Moves between states:
state | χ ε λ
ml | bp lp lc
tb | qm bm tr
bp | br nz ds
rz | pc fr qc
rr | tn gl qm
zt | mh lp qn
nz | zt mh fr
sr | lj qq zz
lq | sl cc hh
bm | sz tc dg
tc | rr tn tb
hj | gf bt lp
ll | jb dp sr
qn | bd ds rc
lh | th th cm
qz | pr fp lz
sb | td rz th
dg | tt fh dp
bl | zz dg zz
gl | dl dd zr
rp | nh cm cl
lj | fs qn gf
tt | fh mg ld
pm | lz pm qj
fs | bs rj gz
rm | lg sr bs
lg | sr rq mh
qq | zl mh sz
bt | gz zj lj
pr | fp lh cc
hh | mm qj mg
zl | ll jb lg
cm | qz pr pm
dp | gb bl qq
dd | mq qc mm
pc | fp qn td
zr | tc rr qj
th | jh qc fp
cl | mt pm hp
qm | bm zr lq
ld | sz bl gl
tr | lq sl hp
rg | jc tc gl
rc | rz pc pr
lf | rj hj zt
sl | cc tb rt
lz | zr nh pb
mh | lp sf qc
bd | sj lc qn
tn | mm hp bm
lc | ds td fr
mm | qj tr gl
tm | ml zz sj
gb | rt rt qq
qj | rt lq sz
cc | tb qm nh
jc | rg cl rr
gf | bt gz sf
sj | lj ds pc
rt | dg tt jb
fr | qn bd sb
lp | sf lf br
qc | td sb lh
rj | zz hb hj
sf | zl jn nz
pb | cl mt dd
mt | pb lz rg
mg | ld sz rr
rh | fr jn bd
dl | td jh qz
nh | cm qz pb
sz | cp hh tt
br | nz zt rh
cp | lq hp fh
jn | rh gf bs
fp | lh dl nh
jb | dp gb rq
hp | dd mq tc
ds | rh tm fp
zj | lj bp hj
zz | hb rm rm
hb | rm lg fs
td | sb rc dl
rq | qq zl hb
mq | rg jc fp
bs | rj zz gz
gz | zj lj jn
fh | mg dg bl
jh | qc br fp

The rows follow the links: the fewer symbols apart two states are, the more alike their rows tend to be.

Each row is also shifted at random along 5 hidden directions that mean nothing.

Known rows, each with its state:
94 -16 20 -217 85 -42 -128 5 172 300 46 -136 75 -99 -69 -38 31 -87 -32 -56 -79 -5 -40 -10 -27 94 117 75 -51 4 -22 112 36 192 36 16 22 53 18 -115 50
state: td
-72 9 -41 10 199 130 50 -58 -38 -49 -12 -237 66 -66 60 -67 40 -15 14 80 29 -85 -104 -41 -41 -195 37 113 -16 -79 -93 -11 77 -89 162 34 -39 80 -33 -37 48
state: pb
-59 9 -65 67 -95 -278 -124 22 -68 123 -111 1 -186 -125 1 -102 -36 -17 -72 -16 178 -119 2 58 -2 197 32 6 -32 45 169 -134 51 46 -92 -61 107 -11 66 33 -180
state: mm
37 42 0 -86 24 -122 -26 90 115 126 -117 -26 119 -125 -101 -166 38 47 -35 -9 259 -227 -87 -18 39 151 161 -20 61 112 138 -59 80 -15 -53 -22 -40 6 -55 -139 -44
state: dg
-15 58 87 -44 -57 135 -97 53 -25 -15 -154 69 -60 -49 -121 99 184 62 88 -24 -7 -82 55 -42 -117 -202 90 -62 13 -3 -149 32 108 -36 222 59 -30 -89 -135 -34 186
state: gb
-62 24 23 69 76 26 -11 117 -112 11 59 -85 -98 -41 162 -74 -40 56 27 17 65 43 36 -79 -26 34 -127 -30 31 -95 177 22 7 -49 -149 18 30 11 -72 86 -11
state: tb
-5 67 75 -21 -94 87 -47 78 -80 -14 -84 55 -55 -36 -114 68 84 125 39 13 51 56 13 -57 -118 -79 24 -104 49 8 -74 31 58 -45 93 87 15 -18 -63 5 128
state: dp
58 101 -14 51 74 167 -89 -49 -156 -11 -56 4 -230 -153 36 -14 142 78 27 34 -35 56 66 -191 -81 -257 29 42 -26 70 -94 87 9 -176 214 178 -86 -80 -78 -76 15
state: qz
25 26 107 -62 106 164 117 12 -44 -2 190 -92 67 75 -56 49 -59 52 -75 130 -105 187 -64 12 -36 -43 -26 -106 124 -12 29 66 -82 10 -68 70 -66 39 13 52 112
state: zz
-11 73 28 -31 -93 -6 67 75 -26 -19 -70 20 15 -74 -59 -1 100 131 -1 12 100 -84 -45 30 -121 -29 -2 -20 39 -13 24 -3 24 46 61 42 22 52 -36 4 25
state: ll
68 -41 91 -21 -41 84 -112 -26 -35 12 20 -35 -81 24 142 73 -29 43 39 16 -104 103 73 -70 -116 5 -106 49 44 18 -12 45 25 -69 47 62 0 70 -20 -118 -22
state: pc
73 80 -57 19 -112 -91 -63 48 -84 118 -15 130 -218 -169 -94 -44 89 38 1 -92 -68 144 85 -70 86 -18 12 -22 -97 151 -26 92 -46 68 54 126 -11 -84 45 -66 -36
state: pr
85 -49 57 -130 -20 -26 -145 -39 129 207 7 -33 4 -36 -105 100 26 -90 -2 -69 -171 34 34 63 8 52 56 51 -79 50 -76 89 38 191 83 -11 45 3 14 -103 65
state: rz
-3 -101 81 61 47 112 17 -89 18 -149 -91 9 10 170 134 117 92 20 92 71 -102 -83 88 -62 -15 -135 -68 113 76 14 -62 -5 -20 -128 81 -17 -73 -95 -156 -152 52
state: ds
-59 -43 -94 105 -95 -131 38 29 -105 7 -17 -52 -32 -21 -132 -8 -59 -36 -55 -46 -51 152 -17 71 106 -39 -13 9 -103 52 -136 -31 3 97 26 38 51 52 133 10 -27
state: mt
10 15 62 -162 271 116 148 -117 89 -32 133 -198 177 -39 110 -181 1 21 -82 184 117 -147 -142 -62 -99 -12 60 1 149 -117 145 -1 -57 -87 -60 -13 -117 100 -60 61 6
state: rj
-104 -70 -27 43 88 140 -24 34 -94 -61 44 -175 -53 67 159 36 -69 -19 131 122 41 -38 -4 -69 -114 -136 -82 0 -29 -74 -38 -32 118 -119 -31 39 -26 37 -64 106 -21
state: hp
-55 -33 -11 47 37 -35 14 133 36 -14 7 1 9 89 18 20 0 -60 90 -38 68 -150 20 79 114 45 -2 -44 -64 39 38 -60 66 37 -133 -107 -7 -88 -82 36 -4
state: bm
-34 59 -11 167 -100 -105 -136 44 -101 -19 -1 104 -138 -21 -42 92 -141 -45 -78 -70 10 124 23 140 65 120 0 -40 -34 9 43 -51 20 0 -23 -63 98 -49 111 100 -8
state: qj
102 -9 3 -67 -47 -2 -67 -81 69 30 8 45 -18 0 193 13 -21 26 40 6 75 -119 10 17 -105 57 -46 115 -45 43 63 -21 40 -41 21 6 -11 77 -24 -73 -198
state: sb
-15 -92 -6 58 -96 -199 -12 -58 6 15 -121 24 4 11 45 -84 -26 47 -97 -32 -19 68 67 -55 -2 176 -75 92 67 -7 122 -29 -100 15 -63 -51 64 0 48 -114 -107
state: rh
73 6 -58 2 -52 90 -3 22 -25 2 83 104 -76 51 10 91 28 -16 101 -55 -145 128 52 -39 76 -123 -66 1 -133 104 -149 100 6 -7 45 106 -48 -29 2 -39 -25
state: fp
98 -50 6 4 -139 -162 15 -14 181 1 28 149 64 108 28 113 2 -99 9 -157 -90 -104 46 257 166 182 -52 141 -141 165 -48 -37 6 218 -29 -141 15 -9 39 -138 -151
state: rc
-48 -90 -33 20 -81 80 -47 -28 -77 -30 48 -7 -66 107 19 179 -74 -92 130 40 -88 57 24 49 -20 -145 -53 -23 -146 11 -193 -40 79 0 33 41 20 -3 58 92 -11
state: dd
-70 -13 11 69 -1 -156 -31 49 41 49 -156 78 -152 -27 -19 -2 207 -111 68 -78 6 -336 57 112 192 -52 57 39 -104 96 28 -110 30 130 12 -88 2 -222 -131 -29 -7
state: qm
31 -23 95 7 -45 45 37 -16 -19 -158 85 85 65 40 -10 26 -92 -99 5 -38 -231 179 61 -2 13 -1 -91 -191 28 -31 -143 62 -39 32 -47 -55 -38 34 28 132 107
state: gz
14 -48 44 -107 77 31 -18 3 105 -9 72 -25 206 -15 -157 -60 -39 -170 -9 -95 -226 153 23 -15 59 -7 38 -137 -3 -123 -191 127 -17 127 -10 -59 -18 26 -2 101 222
state: zj
113 4 -39 -98 30 80 -35 -65 102 5 10 48 -23 23 84 49 99 -51 129 -26 -10 -187 -6 7 6 -101 27 90 -130 107 -112 26 54 -5 103 22 -80 -33 -64 -82 -104
state: dl
-11 75 -25 51 -274 -176 55 185 -79 28 25 88 27 -55 -101 -19 -92 163 -65 -111 122 199 -30 51 -77 229 -107 -79 1 14 102 37 -5 119 -145 38 117 143 109 38 -64
state: jb
22 30 81 -35 24 -104 71 -108 -72 -7 -44 -16 -94 -142 47 -195 57 91 -142 135 93 -103 -21 -105 -106 90 1 -64 150 56 168 -93 -89 -59 -46 38 -63 83 -8 29 -111
state: bs
-44 50 -18 77 29 -198 -57 89 69 59 -48 60 -41 -34 -37 -22 48 -99 -48 -127 35 -163 -7 201 184 149 53 39 -79 46 107 -72 -7 181 -52 -156 71 -102 -11 -2 -5
state: lq
12 5 58 -62 34 -122 -48 -104 -64 20 -77 -98 -10 -219 96 -315 -44 91 -157 54 78 36 13 -247 -195 156 -26 -55 167 -119 195 -6 -51 -104 -63 6 18 134 13 29 -77
state: jn

Start here and follow the symbols in turn, left to right. Where do you end up?
Answers are names.
-6 59 9 77 -41 -115 -113 20 -38 25 -26 58 -81 -38 26 -8 -118 -32 -72 -16 108 -36 0 93 24 181 29 -3 25 6 112 -84 11 -31 -70 -90 75 -34 82 58 -71
λ ε λ λ ε -> bl
-38 72 -53 109 20 20 -35 2 -200 14 31 -84 -130 -118 -87 -13 -25 26 -68 6 -79 261 9 -41 13 -128 14 10 -25 1 -94 46 -8 -49 106 111 21 21 94 7 84
ε λ λ χ λ -> fp
-50 74 31 73 115 105 -22 50 -67 -57 10 -5 -151 -35 144 -22 90 36 60 -2 -10 -86 67 -50 -4 -127 -36 25 7 -25 68 32 -2 -88 23 8 -47 -126 -158 29 56
λ χ ε -> pr
-21 -68 107 30 141 185 44 -69 -53 -99 -74 -91 -41 122 124 60 120 54 59 157 -65 -51 56 -122 -76 -204 -25 63 126 -9 -5 12 -36 -204 93 65 -107 -93 -181 -136 91
χ λ χ -> ds
-2 32 60 -11 108 90 -134 0 56 15 -38 -14 54 18 -16 27 -36 -66 28 50 97 -130 -38 67 -29 26 140 -28 43 -14 11 -54 86 -103 58 -83 -20 -74 -37 -5 81
χ λ ε ε λ -> bl
-25 -86 18 -13 23 145 -102 -79 -56 -74 -67 -29 -111 98 92 147 27 -82 185 98 -7 -185 39 -24 -66 -229 41 -16 -82 38 -199 -106 159 -134 106 19 -53 -73 -71 49 10
ε λ χ ε -> lq
-91 -15 -40 20 88 9 -108 75 -113 128 25 -179 -109 -62 -30 -47 -47 -54 -9 47 -22 64 -15 -68 -26 -42 28 -31 -30 -62 7 -10 59 6 -55 42 67 -13 20 85 77
ε ε χ ε -> jh
46 22 52 27 -106 -31 53 82 -15 11 21 106 55 75 -158 48 -59 43 -30 -4 17 73 -17 68 95 81 51 -131 48 149 3 -23 -7 -19 -98 42 -34 -31 45 -25 19
λ χ χ ε -> sr
97 -15 -22 -148 -7 70 -133 -92 64 125 -45 78 -122 -32 -29 82 108 -50 69 -26 -87 -91 32 -33 -36 -118 85 25 -127 52 -113 29 39 45 164 68 -9 -77 -6 -53 -12
ε ε λ ε λ -> th
35 25 20 -43 -27 -37 -99 57 73 71 -61 80 52 -9 -185 27 -10 -68 -14 -52 71 -69 -28 57 91 64 181 -81 -9 122 -44 -62 60 -27 24 -59 -11 -86 -12 -63 78
ε χ χ ε -> hh
15 24 107 7 -5 129 105 -92 -67 -105 86 71 -87 83 -16 130 47 54 -18 123 -67 51 15 61 -54 -131 -29 -72 74 24 -22 -23 -59 -12 51 42 -68 -36 -11 107 73
χ λ λ -> gz
60 36 40 -43 22 32 -68 72 52 92 -33 19 64 -32 -161 -1 -33 -39 9 -3 54 5 -27 -28 62 32 157 -110 62 81 -9 5 62 -53 -15 5 -36 -60 6 -49 87
λ λ λ λ λ -> gz
35 25 36 69 -68 128 -160 55 -124 -25 4 87 -117 56 -81 137 -167 -39 5 57 -39 209 60 -42 -14 -8 61 -182 61 42 -76 -18 78 -181 -9 40 7 -76 61 60 105
λ λ λ -> lq
-48 62 -47 245 -111 24 25 -17 -183 -211 68 98 -110 59 46 130 -131 13 -38 -24 -67 243 46 153 80 -60 -104 14 -48 29 -97 -21 -24 -93 77 -27 15 -15 131 56 -20
λ χ χ λ -> dp
19 33 90 80 -191 12 139 -49 -126 -185 -49 212 -147 92 -20 173 104 104 10 63 5 -67 35 119 -45 -110 -57 -54 24 102 -51 -107 -44 20 84 38 -27 -57 -13 42 -7
ε ε χ ε -> lf
